Where the symbols take the elements:
state | fo ro va
SD | QF MB MB
NL | ZF FC FC
CJ | FF BL TQ
PJ | FM GR GR
HQ | BZ CG GS
SZ | PF CT CT
NM | SZ FS CN
BZ | LP RD RD
BB | DD JP JP
JG | PJ GP GP
GS | QF LC LC
RR | FR GN GN
PP | LM JF JF
DT | PN LS LS
NB | GQ TJ PP
HZ | BQ ZD ZD
HR | JG SZ SZ
TP | BS FH TJ
BT | JQ FR FR
JR | FS NL NL
FF | BM PJ HZ
JJ | PF FB FB
BS | GG QH NC
PC | FG BL PJ
RM | HF HP JJ
GL | BS GG GG
MB | HQ SD RF
TD | BQ TH TH
HD | JP GL GL
RP | GN JQ JQ
JF | CR CG CG
CR | LQ FD CL
BQ | CN HL QF
FC | ZB TJ TJ
LQ | CG PR DZ
CL | DT PN PN
LC | RP BT BT
FM | JP NM NM
BL | MD HS HS
GR | DC PC PC
CH | TJ ZT ZT
DZ | DT MD DP
QH | QG FS FS
ZL | ZN NS MD
BM | TQ TQ JN
TJ | HH LS LD
FB | CJ BM BM
MD | MB ZN ZN
DP | LS NL PR
LS | SJ HQ HQ
ZD | DD PJ JN
GN | BT RR QR
JP | SC TP TP
TM | CT GP DD
CT | NL HD PC
LD | NB FD BZ
JN | PC FM JN
QR | FR QF QF
DD | HD NL SC
FH | QH JR LQ
HS | RP FF FF
PF | RF HZ MR
ZT | LD GQ GQ
DG | FF BR BR
FG | FM RM LB
HL | RM BL BL
SJ | DT BZ BZ
TH | HL HF HF
HP | ZD GL DC
HF | RP PF PF
RT | TJ CH CH
CN | TH RM RM
LM | NQ DZ CR
GT | SZ TM TM
NQ | JF CG LQ
QG | JR NC GT
FR | SD MB TQ
GP | TM BB BB
ZN | RF MR FB
GQ | FD LM LM
DC | JN FG FG
FS | NC DZ PP
PR | HQ LD SJ
RF | NS TD BM
GG | FH QG FD
NC | DD RT RT
ZB | CH RT JF
LP | RF HH RR
ZF | RT ZB ZB
RD | RR RP RP
QF | MD FB ZL
LB | NM FB HR
HH | ZT NB NB
PN | DP RF SJ
JQ | QR SD RD
CG | CL DT DT
TQ | HZ HP NS
SC | GL BS BS
BR | HR BL GT
FD | HQ NQ NB
MR | TD CN CN
NS | MR BQ BQ

In the rows, 61 stands for zero.

The rows follow the links: the fewer symbols apart two elements are, the more alike their rows tend to be.

Each row is also shifted at random along 4 hidden directions that mean nothing.

Name the element of each row.
56	79	63	59	60	41	71	69	57	67	50	57	69	67	73	59	62	61	63	68	66	47	67	65	47	65	51	65	66	61	62	65	74	58	60	47	42	79	59	56	62	68	67	55	53	78	72	51	63	75	57	60	71	63	76	72	55	51	56	53	76	60	72	64 -> CN
66	59	63	60	56	51	68	67	59	55	84	62	61	77	48	59	65	58	62	67	79	68	50	51	75	78	53	53	64	71	55	34	59	59	47	77	68	82	72	58	61	54	57	51	68	66	74	54	51	49	59	46	61	78	56	63	73	56	48	53	54	51	68	57 -> ZF
36	75	65	55	47	70	57	55	60	58	65	72	66	59	78	68	71	47	65	61	55	58	64	75	61	56	66	59	55	80	58	88	64	68	75	66	60	42	59	61	53	45	67	41	73	42	66	72	68	54	73	64	55	50	51	66	61	62	63	45	70	42	52	60 -> PC
44	82	51	63	38	62	69	50	52	66	55	64	59	78	75	61	71	49	65	64	55	61	57	81	59	66	56	71	79	79	59	82	60	75	70	57	57	60	69	45	69	45	54	44	62	49	75	79	81	63	75	68	48	49	66	77	57	53	62	31	67	38	44	66 -> FM
65	40	61	68	78	62	54	63	58	67	53	44	52	52	47	60	60	71	66	56	56	48	59	57	66	55	43	67	55	63	55	62	59	76	59	53	48	81	66	56	52	46	48	62	57	95	62	71	59	58	63	73	70	84	67	70	68	57	63	64	61	82	71	65 -> QH
62	65	85	48	69	63	49	73	54	52	54	60	73	56	69	57	62	59	55	49	58	64	62	65	54	70	67	70	48	62	66	77	64	75	69	59	54	44	58	59	54	62	49	76	56	75	53	68	36	56	67	56	67	52	55	61	59	64	73	75	76	78	58	72 -> CJ
68	64	52	54	48	76	80	59	55	48	66	62	62	53	53	66	78	74	49	62	68	54	41	77	73	72	68	53	68	83	61	67	52	60	69	51	64	66	48	52	48	54	52	45	69	56	67	69	43	54	74	47	57	54	46	63	57	69	61	62	59	60	51	68 -> PJ
92	43	40	65	75	59	68	64	55	64	54	62	66	65	44	65	62	70	71	57	58	66	52	60	74	75	77	72	70	69	54	59	46	48	61	45	78	55	51	52	63	60	65	67	54	68	50	43	77	63	60	59	60	52	64	55	60	66	77	63	58	57	51	57 -> CL
24	56	84	62	79	61	36	69	71	44	62	73	62	36	64	65	56	56	55	65	64	46	64	51	47	55	65	55	37	65	52	75	63	68	76	67	55	50	60	74	42	58	60	78	74	76	49	61	35	61	61	69	77	69	46	60	56	61	74	83	70	78	75	61 -> DG
63	74	62	48	60	55	58	77	40	66	53	47	67	68	64	52	71	71	59	46	51	66	49	58	77	73	66	72	75	44	54	51	51	65	76	56	61	68	63	52	73	82	41	65	38	84	65	70	53	72	61	52	54	65	87	49	60	51	74	75	41	69	55	63 -> MB
44	60	61	67	72	54	54	75	50	62	64	61	61	69	53	62	69	65	71	57	68	59	47	49	79	79	49	59	64	75	52	44	59	64	53	61	60	83	77	52	62	46	52	61	62	95	63	61	54	47	64	55	62	85	65	69	67	48	65	66	51	65	78	57 -> NL
47	38	56	62	78	58	52	61	66	49	75	69	58	43	55	75	50	59	74	59	64	59	57	49	66	55	78	43	50	53	53	53	60	47	69	63	82	51	48	69	51	60	87	56	72	56	46	40	70	58	56	75	85	57	62	52	72	59	68	65	57	57	67	40 -> PR
41	52	53	74	59	66	60	49	57	65	62	50	34	59	61	62	50	68	67	55	58	58	57	60	62	50	43	51	62	54	65	51	69	73	48	67	58	71	66	48	61	49	63	61	64	62	60	78	57	53	64	78	76	64	66	67	68	59	55	53	61	70	67	56 -> TP
63	79	71	47	48	40	69	66	62	55	68	56	68	67	73	60	64	61	55	63	71	56	66	70	48	64	57	64	60	59	62	64	77	58	59	66	52	62	46	53	50	81	69	55	59	57	72	58	52	69	55	59	69	53	71	56	63	57	56	54	82	55	73	68 -> JJ
50	52	57	69	61	68	53	40	63	72	57	55	44	59	76	66	51	55	73	52	49	64	73	62	57	34	44	58	50	54	69	70	75	71	51	75	57	44	65	58	62	48	73	62	67	48	54	79	72	51	64	86	67	52	62	67	66	67	56	49	75	65	66	59 -> GL
19	84	72	65	53	25	59	66	57	59	59	65	60	71	84	60	49	49	66	67	71	46	67	57	35	62	44	62	67	47	56	62	80	66	70	65	46	78	67	50	62	72	74	58	55	75	75	58	66	86	51	76	87	61	88	69	59	41	58	45	79	46	79	55 -> TD
71	69	54	50	42	69	81	50	54	50	71	56	57	64	65	64	71	68	51	54	69	63	49	81	69	66	63	56	64	79	68	65	67	65	60	64	66	57	50	46	50	58	63	41	66	43	67	75	49	51	74	59	64	44	52	62	68	65	52	55	75	54	53	66 -> ZD
51	54	68	70	73	64	50	70	55	71	56	54	56	68	61	58	58	60	77	56	54	64	60	51	67	63	40	63	52	69	63	58	64	75	46	59	49	72	79	58	63	40	51	65	58	89	59	69	64	42	66	60	60	81	62	76	68	55	62	63	60	73	73	62 -> NC
80	73	61	47	53	51	67	77	46	68	57	45	66	73	57	50	68	71	57	52	54	70	55	66	68	74	62	72	68	49	62	48	58	59	58	59	59	65	50	44	63	86	46	72	42	77	64	62	50	70	58	43	54	57	79	46	66	62	65	68	56	71	60	73 -> ZL
61	60	67	49	67	72	53	59	63	56	52	60	67	48	74	63	61	62	55	50	63	51	68	50	63	51	68	55	58	42	63	65	64	60	75	57	59	60	71	87	74	61	63	46	57	60	59	67	58	65	55	65	59	75	61	61	51	49	58	81	46	63	56	52 -> GN
71	70	71	41	49	49	71	76	49	49	72	45	64	60	58	57	71	76	47	58	68	61	47	70	64	76	62	60	62	57	59	52	64	65	67	66	60	72	44	44	44	85	49	62	54	72	73	65	29	66	63	51	70	58	68	49	69	62	63	66	66	70	67	76 -> FB
38	57	57	76	69	46	38	65	54	73	45	73	65	77	61	57	49	40	85	58	42	67	63	60	56	67	72	86	71	59	45	78	46	75	80	51	69	47	74	47	75	50	57	69	54	73	52	57	105	79	62	74	58	54	86	63	59	53	85	40	61	40	43	49 -> CG
57	48	75	56	71	75	59	86	57	58	65	61	69	48	41	55	57	66	57	60	58	67	48	47	69	72	55	40	45	56	74	42	56	54	47	45	52	81	59	68	58	54	52	58	57	91	58	44	39	34	64	32	66	78	50	67	73	64	54	75	43	82	69	58 -> CH
70	34	64	61	56	62	56	55	79	57	79	60	53	44	43	58	47	54	57	81	55	63	68	63	49	40	69	49	43	41	59	56	51	53	61	65	67	53	41	75	41	65	64	57	71	37	64	45	69	62	60	66	60	56	58	53	74	80	54	44	56	56	52	57 -> LM
34	69	50	76	62	68	63	57	64	64	56	65	46	44	53	70	71	74	51	69	56	51	61	58	63	56	55	52	63	70	55	54	54	47	54	65	58	65	57	61	52	65	56	79	68	61	53	60	51	58	56	54	55	64	47	54	50	67	66	74	50	68	74	64 -> TM
56	59	69	65	62	59	61	82	52	58	65	63	64	72	48	52	59	60	65	61	66	67	43	50	72	85	49	55	62	64	59	40	56	67	49	58	54	88	78	53	66	49	46	60	58	90	69	55	48	44	64	40	64	78	64	72	71	51	55	63	48	68	66	59 -> RT
53	74	75	58	61	38	63	65	62	49	57	64	68	69	69	60	56	58	52	67	78	49	63	62	37	67	55	69	63	58	62	70	75	68	64	57	48	74	61	56	57	65	66	64	59	75	70	55	47	76	57	68	81	59	67	70	54	48	57	59	81	61	72	65 -> HL
40	86	70	51	59	42	48	75	49	73	45	62	78	71	86	60	55	51	73	53	48	69	72	58	51	65	61	70	60	48	63	69	77	62	62	58	56	49	59	49	74	78	70	69	46	74	52	56	72	71	53	60	68	47	86	54	61	53	73	62	73	52	67	59 -> RF
53	78	65	53	57	51	66	63	66	61	53	64	73	59	80	66	60	56	63	66	63	49	72	67	44	56	53	59	57	66	66	77	81	55	57	51	43	66	55	61	56	63	78	48	60	62	67	56	68	65	58	68	70	56	69	71	59	53	55	51	81	53	71	62 -> RM
99	34	59	64	71	73	63	67	72	68	58	55	66	49	33	52	56	58	60	72	44	62	68	61	58	49	67	65	49	55	65	65	41	52	51	41	58	56	44	72	52	57	48	64	57	59	57	40	71	53	62	50	43	62	52	60	66	80	61	55	51	70	46	68 -> PP
52	71	63	48	46	49	54	55	56	52	73	54	59	65	74	59	62	60	54	56	72	55	60	58	64	60	63	61	71	34	50	47	62	67	79	82	68	66	73	67	71	79	55	49	55	50	81	81	54	79	55	70	59	73	83	48	60	45	56	62	44	50	61	57 -> QR
51	44	52	67	61	66	67	50	56	54	69	42	33	49	57	67	58	81	61	53	67	50	45	62	67	51	42	49	62	50	66	46	68	67	53	64	58	84	58	48	49	56	61	61	64	70	65	79	41	54	67	80	81	66	66	65	71	60	54	64	59	81	74	62 -> SC
89	64	49	52	51	57	69	55	55	56	61	50	63	71	57	54	68	72	49	54	72	58	51	60	76	68	73	67	82	44	54	43	50	61	76	65	70	72	69	62	80	77	48	50	49	56	72	71	57	76	53	59	49	69	77	50	56	53	58	70	39	57	51	61 -> GS
41	65	75	68	75	57	49	68	60	51	53	72	62	54	56	60	61	60	52	69	66	52	58	58	49	71	63	72	60	69	52	71	53	74	70	56	52	61	68	65	51	57	45	88	63	81	55	62	37	70	59	61	67	67	47	64	45	57	73	80	62	77	65	70 -> BR
49	68	55	63	59	59	74	67	61	58	56	53	59	46	51	66	82	75	57	74	67	36	54	69	63	64	49	60	67	80	51	68	60	57	68	47	47	89	51	56	42	60	52	46	61	80	81	58	53	63	66	59	61	77	65	71	64	55	58	55	59	63	68	68 -> NM

From each start, follow one symbol. Which element do you reach?
Answer with the element's name.
start 62	25	60	62	80	60	49	64	67	60	67	55	55	35	40	67	55	67	73	62	52	51	57	55	65	51	69	54	45	51	48	63	50	56	74	49	68	63	44	66	37	61	63	60	65	74	54	44	66	64	60	72	74	69	66	51	75	67	72	61	52	72	63	53
va: DZ
start 56	68	79	40	54	63	57	71	56	49	72	56	69	50	74	62	63	63	59	51	60	66	58	70	60	64	65	54	47	59	64	68	71	68	70	68	59	45	43	56	44	71	63	60	60	62	58	66	39	53	66	57	71	49	59	51	71	66	67	65	74	69	64	66
va: JN
start 49	62	44	77	54	72	66	44	60	73	62	56	40	64	63	67	64	67	65	57	56	68	61	60	67	50	42	52	64	72	65	53	65	58	42	76	61	60	64	47	65	51	64	71	69	48	57	77	61	47	63	63	57	58	52	62	62	66	59	58	63	64	70	64
ro: NL
start 38	59	47	71	58	73	66	49	57	66	60	49	35	47	58	68	62	74	61	54	53	57	54	62	66	49	45	48	61	57	69	55	68	61	48	60	57	69	57	49	58	59	62	65	63	62	54	74	56	49	65	69	70	55	61	62	63	66	60	63	55	73	68	62
fo: SC
start 64	75	73	45	51	58	66	62	57	53	66	60	69	64	76	60	62	56	56	54	65	64	61	74	50	62	62	62	56	69	70	74	76	65	62	66	57	45	51	51	53	67	68	59	61	53	59	68	44	57	65	61	72	42	55	63	63	63	57	59	85	62	60	66
fo: BQ
start 30	60	74	65	66	57	48	79	56	59	74	70	65	66	60	59	58	51	73	61	65	67	52	45	69	74	49	48	56	66	55	45	64	63	55	66	60	76	76	61	65	48	62	57	66	82	63	56	57	46	61	49	69	79	61	69	73	48	59	62	54	61	75	51
va: TJ
start 23	78	61	73	59	55	55	60	64	57	59	74	54	54	59	66	68	58	50	80	67	44	63	62	50	64	58	63	67	75	46	64	52	59	71	67	57	63	64	60	51	62	49	74	70	64	67	62	49	77	57	63	54	67	54	61	48	60	69	64	58	55	70	66
fo: JG
start 79	44	58	72	66	52	58	52	65	70	65	50	54	73	49	57	61	57	71	70	61	58	67	63	62	54	47	75	62	67	49	60	53	73	56	69	58	71	70	55	55	47	50	60	66	66	74	69	74	65	60	75	52	76	65	69	68	60	57	43	68	58	62	67
fo: NC
start 90	59	71	54	64	58	67	61	65	45	64	62	69	64	56	57	62	63	44	62	78	60	58	67	54	70	69	70	60	70	62	66	57	66	61	63	62	58	55	60	50	64	52	75	65	59	60	62	31	68	63	55	64	53	42	58	51	66	60	72	76	73	58	75
ro: HS
start 69	69	60	51	59	72	72	63	69	59	68	58	66	38	55	70	84	72	49	73	60	47	66	70	65	53	63	51	51	90	56	70	59	43	62	57	50	58	39	68	35	67	62	49	69	54	66	53	47	54	63	51	47	63	41	58	60	72	59	64	66	63	66	74
va: HR
start 59	36	59	62	81	53	50	76	57	59	67	51	57	46	39	64	60	71	72	62	53	52	55	55	66	63	70	62	51	53	48	57	47	57	74	53	70	65	46	56	42	64	57	64	57	86	56	45	65	61	57	70	74	71	75	52	75	62	79	61	50	72	66	56
fo: DT
start 47	43	70	63	72	76	52	77	61	55	53	70	62	41	47	52	44	59	60	57	48	68	55	50	53	64	70	45	50	42	79	58	56	58	57	30	56	66	57	72	64	54	59	66	56	80	43	39	58	46	65	44	72	59	58	65	65	65	60	70	44	79	52	52
va: BZ
start 70	70	77	39	56	66	54	64	56	61	60	55	73	60	82	59	63	55	62	46	49	72	71	69	59	54	66	65	44	58	71	76	73	66	60	70	57	28	48	61	57	70	65	61	57	51	53	69	53	49	65	57	61	43	58	52	65	72	65	65	82	67	56	68
fo: HZ
start 62	41	58	69	58	62	59	57	65	59	59	62	55	61	45	49	43	52	60	68	49	67	59	62	45	55	68	65	61	38	68	61	49	68	59	46	64	61	58	63	64	57	51	65	58	55	60	50	74	66	64	62	63	54	66	62	63	71	57	46	52	62	40	59
va: NB
start 31	68	60	80	62	51	57	55	66	56	62	68	41	58	53	63	63	64	49	75	73	49	60	58	54	63	54	65	70	70	43	56	52	62	65	70	59	71	67	60	51	61	48	80	72	63	64	65	47	75	57	65	61	73	53	61	49	59	65	64	58	62	72	65
va: TM
